(in the rows, 128 means zero)
109  125  130  129  104  114  116  159  141  131  135  123  139  121  144  130  129  126  127  128  140  155  110  138  108  132  141  136  114  124  137  131  141  124  148  142  119  120  121  137  114  119  126  139  126  127  116  114  96  149  120  125  116  142  127  124 -> <163>
105  154  114  123  124  119  118  142  126  114  141  123  138  132  142  142  102  123  136  130  101  92  109  143  95  133  107  133  136  117  117  110  149  148  108  130  104  111  110  85  78  145  151  123  146  122  152  115  123  157  121  134  115  165  162  183 -> <15>
135  123  126  123  134  126  135  122  128  123  122  140  121  131  124  127  129  133  139  124  141  117  138  108  131  135  121  119  137  131  133  129  126  128  109  119  129  140  145  121  142  128  127  137  116  138  130  137  147  110  130  140  131  123  126  138 -> <147>
146  137  121  117  117  119  156  148  134  123  110  143  136  114  135  138  132  130  122  131  163  168  105  92  111  122  137  116  125  137  141  144  155  109  129  122  138  148  116  158  154  114  90  140  86  143  116  141  85  109  121  135  129  123  106  107 -> <123>
156  91  110  142  151  138  46  134  83  104  114  138  119  142  67  116  96  147  129  136  108  137  153  136  178  180  119  97  140  141  134  170  115  101  89  110  87  151  154  94  160  91  135  147  138  109  127  148  156  80  136  149  85  90  167  131 -> <105>
109  114  149  125  125  121  156  116  149  138  138  115  129  116  163  126  159  111  118  126  157  157  97  129  148  99  154  153  96  126  142  115  107  144  173  147  170  111  127  172  133  137  120  108  118  138  96  114  113  139  137  86  162  136  87  95 -> <105>
102  104  148  124  120  129  105  129  128  122  142  112  129  134  121  125  127  125  123  137  125  145  124  143  130  135  140  142  112  124  123  126  105  117  153  143  133  115  118  134  118  104  150  119  167  109  102  106  133  149  134  103  111  119  126  110 -> <47>
134  131  132  108  126  113  114  158  122  132  128  132  113  119  125  119  118  103  127  134  145  145  111  141  148  100  135  141  120  135  152  116  125  130  113  116  127  127  142  119  134  133  157  146  149  131  113  127  125  115  135  139  112  157  129  135 -> <47>
122  117  137  128  138  142  160  96  137  138  127  122  127  129  141  131  157  133  124  128  143  113  121  112  113  114  135  133  125  125  120  129  119  129  146  136  157  133  125  151  137  124  107  110  100  134  119  121  141  143  136  108  154  114  95  113 -> <75>
151  102  109  121  140  131  56  161  104  123  114  140  124  137  86  116  104  132  127  136  117  142  136  137  139  158  122  116  138  140  143  157  130  99  89  118  85  146  147  95  148  106  143  161  119  109  129  150  139  99  138  159  76  119  153  137 -> <75>
102  153  131  136  120  126  219  88  172  124  142  110  142  121  194  150  155  116  132  113  135  89  118  118  92  94  125  144  129  99  101  84  138  173  165  144  181  99  97  140  79  149  121  84  103  149  142  85  124  192  129  91  200  138  102  152 -> <163>
134  121  131  111  126  108  94  162  122  138  129  135  110  125  118  107  132  111  132  133  164  168  125  143  154  124  139  148  119  141  160  131  117  120  124  127  120  128  166  133  145  130  155  161  146  125  107  141  130  99  135  134  99  150  125  124 -> <147>
104  101  162  132  154  167  144  44  135  144  154  86  100  154  134  109  140  126  120  129  107  67  142  138  131  131  123  166  125  109  96  93  61  155  174  163  169  93  113  132  103  132  165  85  160  118  132  84  223  172  176  46  180  94  127  118 -> <75>
99  106  154  130  128  132  162  93  146  131  146  113  123  134  151  122  167  132  128  126  159  134  128  114  121  123  143  147  114  132  118  120  95  131  169  146  171  115  127  162  127  118  120  111  136  126  105  107  144  145  135  83  150  111  92  99 -> <147>
75  118  131  120  109  118  150  159  162  130  160  102  161  120  164  137  143  120  124  138  127  140  85  151  88  123  149  159  98  96  125  118  138  139  192  176  134  94  95  154  81  127  140  111  148  116  99  97  81  201  117  93  125  149  116  116 -> <75>
156  124  121  128  128  118  103  181  112  140  106  146  118  114  108  127  128  124  119  130  166  183  126  108  128  125  137  104  126  157  163  160  153  103  112  101  104  160  147  151  172  119  106  163  101  142  107  168  93  84  116  164  88  127  122  110 -> <137>
111  133  147  144  124  151  229  78  157  138  128  121  136  114  178  156  162  132  116  117  152  96  118  78  83  97  131  121  125  124  114  111  138  160  159  128  183  130  100  180  122  135  84  88  80  164  121  114  113  157  116  95  194  109  86  118 -> <137>
102  122  137  128  135  144  165  84  144  131  142  109  130  135  151  130  147  128  124  127  121  87  121  126  112  112  132  146  127  112  107  112  113  146  154  144  161  110  110  137  106  132  130  97  125  123  126  103  147  170  137  88  162  118  108  130 -> <75>
122  100  142  134  115  120  102  143  120  134  131  127  126  126  118  116  142  138  126  133  154  159  133  134  136  142  151  122  113  143  135  150  117  106  149  133  123  134  140  144  144  102  120  140  134  121  99  124  116  119  125  121  108  110  119  98 -> <163>
111  141  108  129  130  143  162  115  141  118  132  121  147  129  143  148  123  141  133  127  97  79  113  120  85  131  114  121  139  97  104  121  151  143  131  138  127  124  97  120  96  131  119  108  105  132  143  115  117  170  120  126  146  130  134  156 -> <75>
151  129  134  119  128  128  135  146  122  130  106  143  118  117  123  135  125  119  126  130  152  150  120  109  131  112  130  118  131  144  144  135  139  116  106  107  137  152  135  138  161  122  117  144  107  144  119  144  115  99  133  150  131  133  116  121 -> <47>
126  110  117  145  134  148  113  122  115  113  122  126  141  140  107  138  111  151  127  137  99  108  142  124  100  166  122  104  142  117  105  155  138  111  125  130  112  140  108  122  123  100  118  118  114  114  130  131  124  137  124  133  117  91  143  133 -> <75>
116  140  141  113  127  124  162  124  141  130  136  120  123  120  151  133  139  110  128  129  141  124  108  125  121  94  132  146  120  119  129  104  128  143  140  128  158  121  124  139  120  138  134  120  136  136  118  109  127  150  135  116  148  149  110  131 -> <47>
134  125  128  139  137  135  125  114  111  123  124  132  125  133  123  136  135  134  125  134  143  122  138  115  116  138  118  119  138  151  121  138  126  115  117  118  133  146  132  118  140  119  116  122  123  130  133  142  147  112  133  134  132  121  125  134 -> <15>
151  131  131  109  133  122  145  125  127  137  119  136  111  118  136  116  134  111  120  131  166  148  114  116  155  97  130  143  127  137  152  119  121  124  117  118  149  130  147  130  150  133  130  144  121  143  124  136  131  104  143  118  134  131  111  117 -> <123>
138  99  122  138  149  134  101  117  107  105  124  132  127  137  98  126  113  143  131  130  114  125  140  123  163  163  124  102  134  131  126  151  115  119  113  118  108  137  132  109  144  109  124  123  122  125  127  139  150  106  131  129  122  96  146  126 -> <105>
93  112  127  144  112  122  103  172  143  107  136  114  176  131  124  152  116  157  132  139  97  147  119  120  62  189  135  95  125  115  117  153  166  109  157  146  83  128  84  151  104  92  112  124  122  111  107  137  69  172  95  134  76  94  157  120 -> <137>
121  116  147  123  130  135  181  80  143  131  134  118  126  125  151  124  159  126  116  131  160  134  121  103  133  110  137  142  118  132  124  115  103  126  160  136  181  120  118  160  138  117  109  105  118  137  113  111  142  137  141  79  163  102  88  95 -> <123>
142  107  129  123  144  121  106  133  116  132  128  128  109  125  120  108  137  110  121  131  153  158  122  142  187  114  141  138  114  140  152  132  101  126  130  122  138  127  154  132  153  129  141  137  134  129  108  133  139  98  145  116  126  130  116  110 -> <105>
132  100  140  127  138  122  118  130  121  136  126  129  119  124  124  118  147  116  118  133  168  179  120  134  173  118  152  141  107  145  151  142  106  119  148  133  148  129  148  161  160  119  119  125  127  131  96  137  125  103  138  108  138  121  100  92 -> <105>
114  101  120  144  135  144  95  123  114  104  133  121  145  142  97  145  112  153  125  131  101  111  154  118  108  187  115  91  144  120  109  150  132  120  124  124  93  136  110  106  114  95  130  122  128  114  132  129  141  144  112  133  96  86  164  135 -> <137>
124  100  126  137  122  127  92  171  121  120  124  132  152  130  103  141  123  144  119  135  144  177  137  115  106  170  142  96  122  138  137  167  145  95  145  128  89  148  116  149  146  91  111  142  117  121  100  153  91  121  103  144  82  99  133  100 -> <137>
134  127  115  130  132  127  135  144  123  114  119  139  143  123  125  145  115  136  134  128  129  148  116  115  129  144  131  105  128  125  135  150  150  128  128  127  113  140  119  141  141  121  101  119  98  145  123  140  99  116  116  140  138  126  131  127 -> <105>
141  132  117  106  144  123  111  105  118  123  135  122  101  134  121  107  121  105  124  130  131  106  123  138  169  111  112  151  139  125  132  100  103  138  97  115  135  113  149  83  120  135  168  139  157  118  146  112  181  123  156  115  115  136  143  151 -> <123>
105  154  126  127  102  126  182  144  158  118  132  128  171  114  162  162  139  145  127  128  127  124  99  109  61  125  145  110  118  112  119  129  163  128  169  146  143  128  81  168  102  119  81  109  101  135  124  121  59  159  97  129  159  124  107  115 -> <6>
116  98  134  149  131  140  144  108  126  108  129  125  151  132  122  146  133  157  126  131  127  147  131  104  119  170  142  96  119  125  110  160  127  111  165  141  131  138  102  163  143  92  83  94  104  131  106  127  110  131  117  109  149  81  111  93 -> <105>
112  156  118  119  122  126  176  129  148  120  136  131  143  128  157  142  113  131  147  123  109  88  115  117  92  128  113  121  139  103  120  108  148  157  119  130  122  116  108  122  96  146  135  119  122  149  145  117  111  152  111  127  148  151  140  169 -> <147>
127  117  113  137  132  145  135  119  125  108  119  131  151  134  117  145  110  157  133  130  94  96  131  105  86  168  119  94  145  113  104  152  150  118  120  131  105  144  98  116  128  103  106  116  91  126  138  132  119  145  118  140  128  99  141  139 -> <75>
141  106  126  121  139  122  86  134  110  126  126  137  108  140  99  105  124  130  138  131  145  137  147  129  160  148  129  123  134  143  140  139  106  110  101  118  112  140  163  108  156  114  151  155  143  118  121  141  161  92  138  140  94  117  134  126 -> <147>
105  131  135  118  112  121  173  123  154  126  140  116  147  119  160  135  149  125  119  133  151  150  98  114  109  115  144  141  110  116  123  116  129  128  173  150  158  113  99  163  114  117  112  112  123  130  107  108  97  159  122  89  141  123  98  101 -> <123>
133  108  134  134  127  129  107  152  120  135  119  132  125  126  110  124  146  134  114  130  166  177  134  111  135  134  145  114  121  150  146  156  132  104  142  120  122  149  136  159  163  108  109  147  115  130  96  149  112  105  116  133  99  106  111  91 -> <137>
86  138  140  132  111  130  159  129  142  123  143  115  151  126  166  146  140  129  122  131  132  128  100  125  83  123  131  135  115  126  110  121  140  137  161  149  143  112  94  147  94  129  115  103  132  131  122  108  99  170  116  99  141  143  117  128 -> <15>
128  149  109  131  140  133  156  115  127  112  128  128  136  125  139  145  111  130  137  123  104  87  116  131  130  126  109  119  141  101  120  117  142  163  115  122  127  121  115  111  102  146  129  106  117  145  149  121  124  144  124  128  158  140  147  170 -> <105>
174  133  118  110  155  117  87  118  97  127  115  143  89  127  91  99  112  115  130  123  122  82  148  140  187  113  117  126  145  145  150  116  102  133  59  92  118  139  176  65  146  134  163  163  145  122  156  141  191  74  152  153  118  128  154  154 -> <6>
125  88  139  136  142  135  96  112  112  120  132  124  121  136  107  119  134  134  122  134  139  146  134  136  175  149  142  125  117  132  131  144  95  120  141  133  129  128  139  132  146  103  131  120  138  119  105  128  148  109  139  103  123  99  125  100 -> <105>
156  111  137  116  135  117  111  165  124  160  111  136  111  117  122  108  159  112  115  136  197  206  119  126  143  99  158  150  106  157  166  152  123  96  141  128  143  151  164  173  180  123  112  160  99  131  89  158  102  89  144  132  114  132  80  79 -> <75>
119  110  126  140  143  140  129  94  118  112  133  122  133  136  119  134  125  138  129  131  113  110  137  130  149  152  124  121  128  118  110  133  111  136  140  134  137  124  121  125  123  112  120  99  131  122  126  119  147  140  132  104  149  101  134  131 -> <105>
116  141  136  147  106  133  191  123  150  132  124  129  152  117  161  149  147  150  133  125  143  137  122  106  79  128  141  111  125  120  112  139  157  130  168  137  151  137  97  180  128  117  77  107  89  154  115  114  76  150  105  120  171  115  99  112 -> <163>
135  100  119  132  152  150  108  86  116  115  132  120  123  147  104  124  113  134  127  129  98  78  152  125  137  158  111  121  148  120  110  130  109  130  101  122  118  131  132  87  126  116  151  119  125  112  146  127  187  134  146  126  130  102  150  151 -> <75>
133  112  125  129  131  117  59  131  101  133  142  121  100  140  100  95  111  116  131  132  116  120  149  173  172  140  121  145  132  134  135  123  103  129  102  121  105  115  167  84  118  121  182  150  181  104  132  105  176  122  146  128  91  133  163  154 -> <163>
181  95  121  119  167  115  73  128  91  133  112  146  89  129  83  96  134  108  131  130  174  154  144  130  226  127  134  121  131  171  161  147  84  116  73  91  125  153  192  106  191  126  148  156  123  134  121  158  191  45  164  140  115  122  125  121 -> <105>
113  117  136  136  119  131  165  129  142  121  128  131  146  126  142  143  142  149  134  128  148  142  129  98  96  150  138  111  125  124  125  144  137  119  156  140  139  136  110  161  137  111  97  121  103  141  113  131  101  132  113  120  142  109  107  105 -> <147>
136  111  130  116  123  118  86  146  117  133  130  126  115  130  110  105  123  114  116  142  157  178  120  143  155  127  138  151  117  143  148  136  109  102  132  133  130  125  147  133  144  105  149  151  156  109  108  128  130  113  144  111  88  119  125  106 -> <123>
119  98  140  145  141  138  77  97  101  116  141  116  112  148  102  120  132  134  123  137  131  115  153  141  143  162  117  134  133  146  111  135  91  111  125  128  128  128  142  95  126  103  149  117  166  96  125  123  189  124  148  112  107  102  141  131 -> <15>
99  134  124  126  108  121  119  138  143  106  146  121  159  131  132  145  114  139  126  128  89  107  116  138  92  153  132  120  121  110  115  124  137  129  150  150  113  111  97  122  85  112  130  116  141  107  132  113  105  161  112  127  123  119  148  136 -> <6>
168  132  117  123  137  131  161  126  117  123  95  153  125  117  116  134  127  135  124  131  160  143  129  83  131  127  123  97  143  147  139  146  147  109  96  99  140  160  130  140  172  115  91  141  82  156  135  155  120  82  128  146  143  106  114  117 -> <123>
128  119  121  115  125  118  104  148  121  120  131  128  133  129  115  122  117  125  124  138  135  160  119  129  132  147  128  130  126  129  136  138  126  107  126  133  115  123  127  122  128  105  132  139  141  118  123  125  122  127  133  119  95  118  137  120 -> <123>
152  130  108  114  130  118  66  164  105  114  121  141  128  131  88  120  104  131  130  131  115  124  136  142  146  149  123  106  137  137  143  143  132  106  86  112  91  142  149  89  133  114  143  162  144  108  142  145  135  97  128  167  85  124  160  142 -> <6>
126  107  139  121  146  131  120  96  123  130  136  121  107  129  133  116  136  111  122  125  140  117  120  140  183  112  129  148  119  126  138  110  92  152  126  129  150  112  151  114  129  136  150  116  138  129  125  113  172  122  153  98  145  129  124  128 -> <105>
131  125  132  122  121  112  106  143  128  136  133  126  111  122  133  112  130  110  128  126  142  137  121  148  145  115  133  142  121  131  144  117  120  133  123  123  127  120  153  113  125  135  155  148  137  127  125  114  137  126  138  128  116  147  131  137 -> <163>
160  149  95  115  152  129  119  145  114  129  112  144  114  127  115  125  110  117  135  127  114  95  127  127  136  116  108  119  154  122  141  124  145  136  72  100  106  143  148  83  133  148  141  154  105  139  155  147  146  108  136  167  120  150  149  171 -> <75>
142  147  108  136  130  135  149  127  123  112  116  140  142  125  128  151  107  144  143  120  106  85  140  111  102  155  104  91  157  112  113  132  162  145  96  110  107  143  118  100  114  128  113  123  94  148  162  129  125  133  114  160  148  126  160  173 -> <163>
160  153  99  116  131  127  167  150  127  111  103  155  148  117  128  151  103  136  132  130  134  133  117  88  104  137  114  90  150  127  133  141  177  120  96  107  114  155  110  123  143  124  91  142  78  159  148  151  89  106  110  163  135  125  137  142 -> <123>
134  135  140  126  129  148  242  61  148  130  119  134  131  117  164  152  153  134  122  122  163  98  118  69  108  99  123  120  133  127  113  112  132  146  136  124  195  132  108  169  135  127  82  83  78  163  134  117  131  132  133  92  203  103  83  116 -> <123>
159  101  135  120  143  135  115  102  107  125  113  137  104  132  100  111  133  129  118  132  164  146  143  106  169  134  127  124  135  153  137  142  100  103  107  109  142  145  152  121  170  102  124  138  121  126  125  140  167  87  150  117  121  91  116  104 -> <123>
127  110  134  128  135  144  148  79  129  106  126  124  131  138  124  129  125  142  122  127  125  111  135  96  129  152  121  115  138  127  106  130  115  122  127  127  146  128  110  122  131  101  113  108  113  123  136  114  154  135  136  101  143  84  126  119 -> <123>
138  135  127  132  119  131  154  134  130  110  111  146  151  120  123  149  131  154  128  125  131  122  128  94  91  146  135  84  131  135  122  153  155  108  133  122  132  154  109  146  143  106  76  126  83  135  130  148  87  115  107  150  146  95  119  109 -> <6>
140  112  127  122  132  111  55  169  101  134  127  134  113  131  105  115  131  110  121  142  161  177  128  152  152  134  134  142  120  164  153  143  114  96  112  120  109  141  161  115  150  119  148  161  156  107  107  154  140  89  141  146  77  145  132  121 -> <15>
135  120  123  110  137  110  95  157  124  133  128  128  118  118  128  116  127  102  124  129  147  157  101  149  176  114  139  144  112  127  161  121  113  137  119  126  123  119  152  117  136  137  151  146  133  129  115  133  126  110  141  124  113  156  128  127 -> <105>
142  129  121  117  132  114  98  138  116  124  134  132  117  126  113  120  119  111  125  128  127  117  133  151  152  121  124  136  129  135  149  119  119  129  108  119  124  125  154  98  120  130  156  147  146  115  140  132  148  111  140  144  118  137  145  140 -> <6>
124  138  124  122  124  117  101  163  113  130  128  131  124  128  130  123  125  117  127  136  141  143  115  145  128  121  126  135  128  140  142  129  135  119  112  123  113  128  137  108  124  133  144  149  149  126  124  137  114  116  126  135  99  157  137  139 -> <15>
124  127  123  105  132  117  110  121  126  129  144  117  114  130  130  105  129  103  122  133  136  127  113  143  161  113  124  158  126  122  136  100  104  136  117  128  135  108  144  105  113  128  170  138  165  113  130  106  164  136  148  105  107  142  134  139 -> <123>
145  156  115  101  116  107  130  192  130  129  111  146  133  108  138  138  106  105  134  132  145  156  96  123  112  100  130  127  127  130  158  123  169  128  99  108  112  145  132  124  136  138  130  156  113  147  122  141  74  114  116  172  114  176  130  149 -> <47>
156  116  133  115  144  124  92  130  98  128  119  137  93  130  94  111  118  112  127  134  145  139  143  132  171  120  123  131  135  152  146  134  109  115  91  102  127  144  164  103  161  118  148  148  146  125  123  138  169  89  151  144  111  129  137  130 -> <47>
119  89  145  132  140  128  66  119  111  137  143  109  98  141  100  98  145  119  108  132  149  149  145  147  172  131  140  148  118  146  140  131  86  118  141  127  128  120  157  121  139  109  163  142  171  100  102  118  176  124  144  104  84  106  128  106 -> <137>
120  112  121  140  145  143  109  100  116  107  136  117  130  144  106  137  108  140  125  126  95  80  155  119  123  166  106  106  150  117  109  130  125  142  107  116  104  128  122  91  107  115  144  117  135  122  146  121  170  148  124  129  116  99  170  157 -> <137>
108  85  149  131  142  132  71  95  117  130  151  99  105  146  105  103  143  119  108  130  132  127  150  144  166  143  136  148  120  133  126  122  73  131  143  132  128  109  149  114  123  102  171  126  172  96  108  108  193  141  148  82  96  100  136  113 -> <137>
138  124  129  129  122  120  136  137  130  140  126  132  123  118  138  125  139  123  129  126  158  143  129  127  134  120  137  127  125  133  141  129  131  128  134  123  139  136  142  140  141  128  122  140  112  142  119  126  121  119  130  131  138  131  117  121 -> <163>
131  128  116  132  139  135  159  119  123  112  124  137  143  125  134  149  116  135  134  127  116  112  120  109  127  142  123  101  135  121  121  138  144  142  123  125  126  134  112  129  128  127  102  104  99  148  137  130  114  128  120  130  159  122  135  140 -> <105>
122  90  130  149  132  136  87  126  113  113  127  125  139  138  101  129  119  148  124  138  123  163  139  134  147  174  140  113  121  132  121  163  115  103  150  138  117  135  122  146  146  88  115  115  132  111  102  131  123  117  125  116  115  85  131  102 -> <105>
153  113  126  118  141  125  108  116  114  123  118  133  111  134  105  109  132  123  118  135  156  153  135  115  165  131  133  127  134  149  140  136  108  105  114  113  139  140  148  122  164  105  130  147  130  122  122  133  158  92  146  122  111  104  119  106 -> <123>
118  126  142  124  117  130  166  135  134  121  122  133  145  121  138  147  130  134  128  132  143  148  118  101  93  132  139  114  122  133  124  142  146  114  150  132  145  138  102  163  140  110  93  112  110  141  110  131  90  137  118  125  147  117  108  107 -> <47>
122  140  129  115  133  111  101  146  119  139  138  123  110  131  136  114  144  103  124  133  157  142  112  152  145  99  129  157  120  143  143  112  116  128  118  125  133  120  152  110  123  146  156  147  161  120  122  127  144  121  141  123  107  168  123  138 -> <15>
107  145  126  121  129  132  169  113  146  133  143  115  128  122  160  137  130  118  125  119  118  85  114  126  116  103  119  134  132  105  125  96  134  168  133  127  135  104  110  118  90  152  142  114  130  145  134  109  126  166  119  106  144  143  134  156 -> <137>
122  109  150  133  134  135  152  89  130  130  128  128  114  134  131  121  153  140  133  125  151  117  144  109  138  131  132  127  127  134  125  127  100  130  136  129  157  129  140  142  144  121  125  117  124  136  117  125  158  116  136  103  148  103  106  111 -> <147>
121  149  119  121  135  129  169  103  140  115  135  130  130  133  147  137  107  131  148  118  101  62  129  118  113  129  102  120  149  103  114  103  134  166  97  121  124  115  119  97  95  149  149  115  122  147  159  116  148  146  124  127  152  141  151  183 -> <147>
139  110  129  132  138  142  151  84  123  111  124  128  130  135  119  132  127  138  120  133  136  120  143  98  129  151  122  114  140  133  112  133  117  115  131  123  148  137  117  128  142  95  111  110  113  127  132  123  153  125  137  111  147  82  121  116 -> <123>
114  122  120  135  123  128  112  156  126  121  134  124  145  130  117  138  116  138  124  131  123  146  129  124  104  155  129  109  129  126  130  148  149  121  138  131  95  129  110  134  118  107  122  129  129  126  119  132  101  144  108  132  94  117  143  128 -> <137>
149  118  112  122  141  134  69  145  96  98  118  138  123  143  78  128  73  136  137  136  88  105  149  131  139  170  107  97  154  126  118  143  135  111  70  102  81  144  131  66  131  105  158  145  149  112  147  134  152  107  132  168  87  114  182  162 -> <47>
124  150  106  124  128  121  167  146  142  113  124  136  154  116  153  157  113  130  138  123  113  120  97  115  107  126  125  109  128  102  130  125  165  150  129  131  120  126  102  131  112  142  103  114  88  154  135  129  78  142  109  138  153  148  132  149 -> <105>
134  116  122  129  135  125  86  151  117  127  127  127  120  132  106  121  126  127  121  130  140  147  135  127  139  139  131  120  131  140  143  141  130  117  120  114  102  137  139  121  143  118  138  153  135  121  117  141  132  115  122  142  87  121  138  124 -> <137>
123  140  137  130  119  129  170  114  141  135  124  128  129  118  158  136  140  131  131  120  140  107  120  112  112  115  134  120  131  118  123  117  138  146  132  125  150  127  123  136  122  137  111  119  101  150  133  112  119  141  124  122  159  129  115  135 -> <163>
119  111  129  124  138  135  103  86  116  106  142  115  119  146  109  116  109  130  124  133  100  92  138  136  148  155  112  135  140  115  109  115  99  130  114  129  120  108  126  85  104  106  163  118  165  105  143  104  182  145  145  100  112  101  157  146 -> <123>
140  99  140  120  146  136  116  79  113  124  133  126  101  142  108  108  131  121  119  132  147  123  142  121  172  134  122  140  135  145  128  123  88  120  114  121  147  123  149  107  144  109  145  125  141  118  131  118  189  111  157  97  128  98  127  117 -> <123>
125  124  135  126  135  140  172  102  142  141  126  122  125  124  153  130  151  125  121  126  141  110  117  114  119  100  135  138  126  121  128  119  123  138  140  132  162  125  121  147  132  139  118  116  101  144  121  125  128  140  137  106  162  124  99  118 -> <75>
137  109  140  136  120  131  123  127  126  133  118  132  122  125  125  122  140  137  124  125  164  153  134  116  133  133  143  119  124  145  134  147  126  115  137  124  138  145  141  148  155  109  109  137  103  136  113  129  124  110  131  127  132  108  111  105 -> <163>
138  130  116  146  121  133  149  133  126  106  113  145  155  128  120  155  112  160  141  125  121  119  145  90  86  175  125  72  148  124  113  157  170  118  124  118  106  158  108  132  141  101  85  124  76  148  137  134  107  123  102  159  146  100  141  135 -> <163>
129  101  146  133  129  134  122  104  123  122  129  132  132  133  107  129  144  146  120  132  144  138  149  117  132  153  145  114  120  148  123  149  108  101  150  133  146  138  132  147  148  89  100  116  124  112  115  130  142  112  130  117  138  80  109  87 -> <6>
122  132  127  137  134  144  146  73  121  110  136  120  127  136  131  133  104  147  141  119  79  39  153  133  121  155  98  110  164  103  90  118  125  164  93  109  127  115  122  80  92  131  144  104  133  129  171  100  172  162  129  120  153  109  170  187 -> <163>
